Below is a small trained network, with its code and all its weights. Each question gives an input and a class and asks what happens when units are switched off, that is, made to give their printed mean instead of their output.

import numpy as np


def w(rows, s, z=0):
    codes = np.array(rows[::2]) - 128.0
    scale = np.full(codes.shape[1], s)
    scale[-1] = z or s
    return codes * scale


def f(y):
    return np.maximum(y, 0)


def log_softmax(a):
    a = a - a.max(-1, keepdims=True)
    return a - np.log(np.exp(a).sum(-1, keepdims=True))


def net(x, mask):
    res = np.array(x, float).reshape(1, 8) / 4 @ E
    y = f(res @ A[0][:, :-1].T + A[0][:, -1])
    res = res + np.where(mask, y, B[0][:, -1]) @ B[0][:, :-1]
    return log_softmax(res[-1] @ U[:, :-1].T + U[:, -1])


A, B = {}, {}
E = w([
[171,115,117,126,95,109,150,14,168],'x0',
[102,46,188,182,135,133,121,127,172],'x1',
[98,9,92,45,155,144,124,114,110],'x2',
[175,106,106,114,213,74,167,157,182],'x3',
[128,128,128,130,127,128,129,128,127],'x4',
[77,118,40,153,82,70,140,139,149],'x5',
[135,102,76,199,168,124,112,94,69],'x6',
[192,75,88,131,89,155,93,173,150],'x7',
],0.013)
A[0] = w([
[103,110,169,144,111,127,143,150,168,123],'n1',
[118,133,140,132,165,181,152,163,131,148],'n2',
[117,139,136,119,94,128,167,156,163,106],'n3',
[132,147,155,148,124,89,134,121,108,117],'n4',
[176,125,143,115,102,122,177,1,165,4],'n5',
[154,189,132,169,125,109,83,146,160,55],'n6',
[71,147,141,140,168,109,143,188,87,153],'n7',
[94,149,144,125,137,121,173,60,137,81],'n8',
[110,126,138,94,93,136,177,123,163,183],'n9',
[134,117,81,180,168,145,116,115,60,61],'n10',
[120,157,124,183,112,129,141,131,157,60],'n11',
[201,145,181,125,182,196,125,96,109,141],'n12',
[147,116,121,176,150,126,118,112,104,79],'n13',
[75,151,155,127,154,106,205,115,113,57],'n14',
[127,148,143,91,98,134,168,164,141,113],'n15',
[161,121,120,122,151,127,186,109,154,105],'n16',
[147,140,128,110,191,94,156,160,140,42],'n17',
[158,116,120,172,133,111,145,113,106,72],'n18',
[179,190,78,57,122,119,149,130,77,99],'n19',
[121,141,148,133,75,170,94,74,102,89],'n20',
[81,125,134,105,90,153,115,134,112,126],'n21',
[122,124,96,184,154,120,113,104,105,108],'n22',
[170,121,132,140,160,86,111,129,163,87],'n23',
[111,81,172,169,143,112,97,110,152,111],'n24',
[206,114,115,140,75,129,89,140,156,136],'n25',
[152,142,154,179,112,123,136,127,149,72],'n26',
[147,126,100,139,120,121,112,64,149,121],'n27',
[142,124,112,122,161,139,170,133,168,43],'n28',
[83,136,81,159,112,79,142,142,154,154],'n29',
],0.015,0.0043)
B[0] = w([
[254,183,112,151,109,123,152,45,84,187],'n1',
[115,119,163,169,118,100,21,131,111,186],'n2',
[139,186,155,78,126,155,105,77,147,180],'n3',
[113,114,103,107,167,131,125,163,113,176],'n4',
[198,138,86,162,154,156,7,163,104,232],'n5',
[66,12,87,82,242,118,119,114,100,219],'n6',
[187,100,119,129,105,165,56,178,117,238],'n7',
[152,83,158,73,36,159,192,248,102,193],'n8',
[184,159,135,64,217,103,106,99,171,192],'n9',
[172,187,189,63,163,148,165,110,165,219],'n10',
[90,104,105,117,150,105,138,130,113,191],'n11',
[29,126,131,66,27,44,72,109,169,242],'n12',
[167,214,187,68,117,158,159,116,119,178],'n13',
[131,55,183,108,48,163,208,180,78,204],'n14',
[234,184,152,119,228,109,172,110,164,192],'n15',
[59,151,68,148,164,186,107,141,176,189],'n16',
[16,198,92,187,160,189,162,136,141,208],'n17',
[148,164,159,122,140,133,148,133,144,173],'n18',
[176,96,127,234,91,81,168,61,20,246],'n19',
[46,134,71,190,155,211,173,96,216,206],'n20',
[61,144,109,179,219,143,148,129,158,190],'n21',
[149,171,222,61,179,131,137,101,162,200],'n22',
[77,127,133,188,78,169,160,128,150,192],'n23',
[171,113,154,208,106,89,147,57,58,198],'n24',
[143,93,159,79,48,147,230,228,119,209],'n25',
[133,68,100,130,198,114,141,119,86,187],'n26',
[152,108,101,88,142,152,43,158,173,189],'n27',
[84,127,120,177,162,143,194,100,150,176],'n28',
[111,146,71,100,39,71,51,112,190,226],'n29',
],0.0073,0.014)
U = w([
[68,190,92,207,145,220,169,160,171,60],'0',
[180,201,163,62,179,134,158,126,145,102],'1',
[160,136,110,147,137,165,74,224,113,252],'2',
[147,79,145,91,57,182,204,251,106,74],'3',
[177,123,126,209,113,80,163,64,74,119],'4',
[94,26,91,58,218,117,132,119,100,173],'5',
[72,159,119,94,65,51,95,132,162,97],'6',
],0.012,0.004)

Each question gives the input, the list of numbers given to net, and the class t.
The units are the neurons (one row each of A and B). Each row of codes is followed by its name. A weight is (code - 128) times the scale printed after its matrix; where a second scale follows, it is the last column's (A, B and U).
mask holds one flag per neuron, in row order. A switched-off neuron (its flag False) gives its mean, the last column of its row in B, instead of its output. The means were averaged over made-up inputs and are rounded, as every weight is.
A unit's drop is (log p(t) with every unit on - log p(t) with that unit switched off) / (log p(t) with every unit on - log p(t) with every unit switched off).
The circuit of an input: a set's keep is (log p(t) with only the set's units on - log p(t) with every unit switched off) / (log p(t) with every unit on - log p(t) with every unit switched off). Starting from the 12 units with the biggest drops (on a tie, the unit counted first), units are removed one at a time, each time the one whose removal leaves the highest keep (on an exact tie, the one counted first), for as long as the keep stays at least 0.8.
units of the circuit, in order: the units of the circuit, biggest drop first
unit that matters most: the unit with the biggest drop
k most important neurons: the k neurons with the biggest drops, biggest first
drop when u is switched off: that unit's drop, to one decimal
input [-6,-4,6,-7,2,-3,6,-4], class 0: 3 most important neurons : [n20; n21; n6]
input [4,-5,-3,-5,-4,1,-2,-1], class 0: units of the circuit, in order : [n20]
input [8,-3,-8,1,-4,2,3,8], class 2: 3 most important neurons : [n5; n27; n14]
input [3,4,-1,2,8,-4,5,3], class 1: units of the circuit, in order : [n19; n13]
input [1,-7,-7,2,-3,8,5,8], class 3: 2 most important neurons : [n25; n12]
input [8,6,8,2,-1,8,-2,1], class 2: units of the circuit, in order : [n5; n6]
input [-8,6,2,7,0,8,-6,-7], class 2: 3 most important neurons : [n7; n12; n20]
input [1,-4,5,-6,8,8,-8,-5], class 1: units of the circuit, in order : [n9; n15]
input [0,4,-3,3,7,-1,-1,3], class 4: units of the circuit, in order : [n1; n24]
input [8,6,5,-7,0,0,5,0], class 2: 3 most important neurons : [n5; n27; n17]
input [-5,-1,-4,7,5,7,-2,8], class 3: 3 most important neurons : [n25; n20; n21]
input [6,6,7,-6,8,-6,7,-4], class 1: units of the circuit, in order : [n10; n13]
input [2,-8,-8,7,7,3,1,7], class 4: 3 most important neurons : [n19; n20; n8]
input [1,2,5,6,2,-2,6,6], class 0: units of the circuit, in order : [n23; n16; n6]
input [-6,-6,-1,5,-4,-7,-4,7], class 3: 3 most important neurons : [n25; n5; n29]
input [-4,-7,-3,-1,4,8,7,7], class 6: units of the circuit, in order : [n29]
input [7,-2,6,-8,-1,-6,-3,-5], class 0: 2 most important neurons : [n20; n21]
input [-3,-7,8,-7,5,-2,-4,7], class 5: 2 most important neurons : [n21; n17]
input [1,-3,-8,-3,3,6,4,-7], class 5: 4 most important neurons : [n6; n25; n11; n26]
input [-4,-3,6,0,-5,7,-4,1], class 6: 4 most important neurons : [n6; n29; n26; n5]
input [7,0,-7,-8,-2,-7,-5,8], class 0: 2 most important neurons : [n20; n8]
input [-1,-8,1,-5,-5,-1,6,3], class 4: unit that matters most : n19
input [-1,-8,5,-5,1,-8,8,2], class 1: 2 most important neurons : [n10; n24]
input [-8,-4,-8,8,2,3,-5,6], class 0: 2 most important neurons : [n17; n23]
input [4,-4,-6,2,0,0,6,-1], class 1: drop when n13 is switched off : 0.5
input [8,7,7,7,7,-3,-4,3], class 2: drop when n6 is switched off : 0.2
input [-5,-7,6,-4,-8,1,8,5], class 1: drop when n10 is switched off : 0.7
input [-7,6,-6,-4,-6,6,6,1], class 2: units of the circuit, in order : [n7]
input [4,0,-2,1,0,2,-2,-4], class 2: drop when n25 is switched off : 0.3
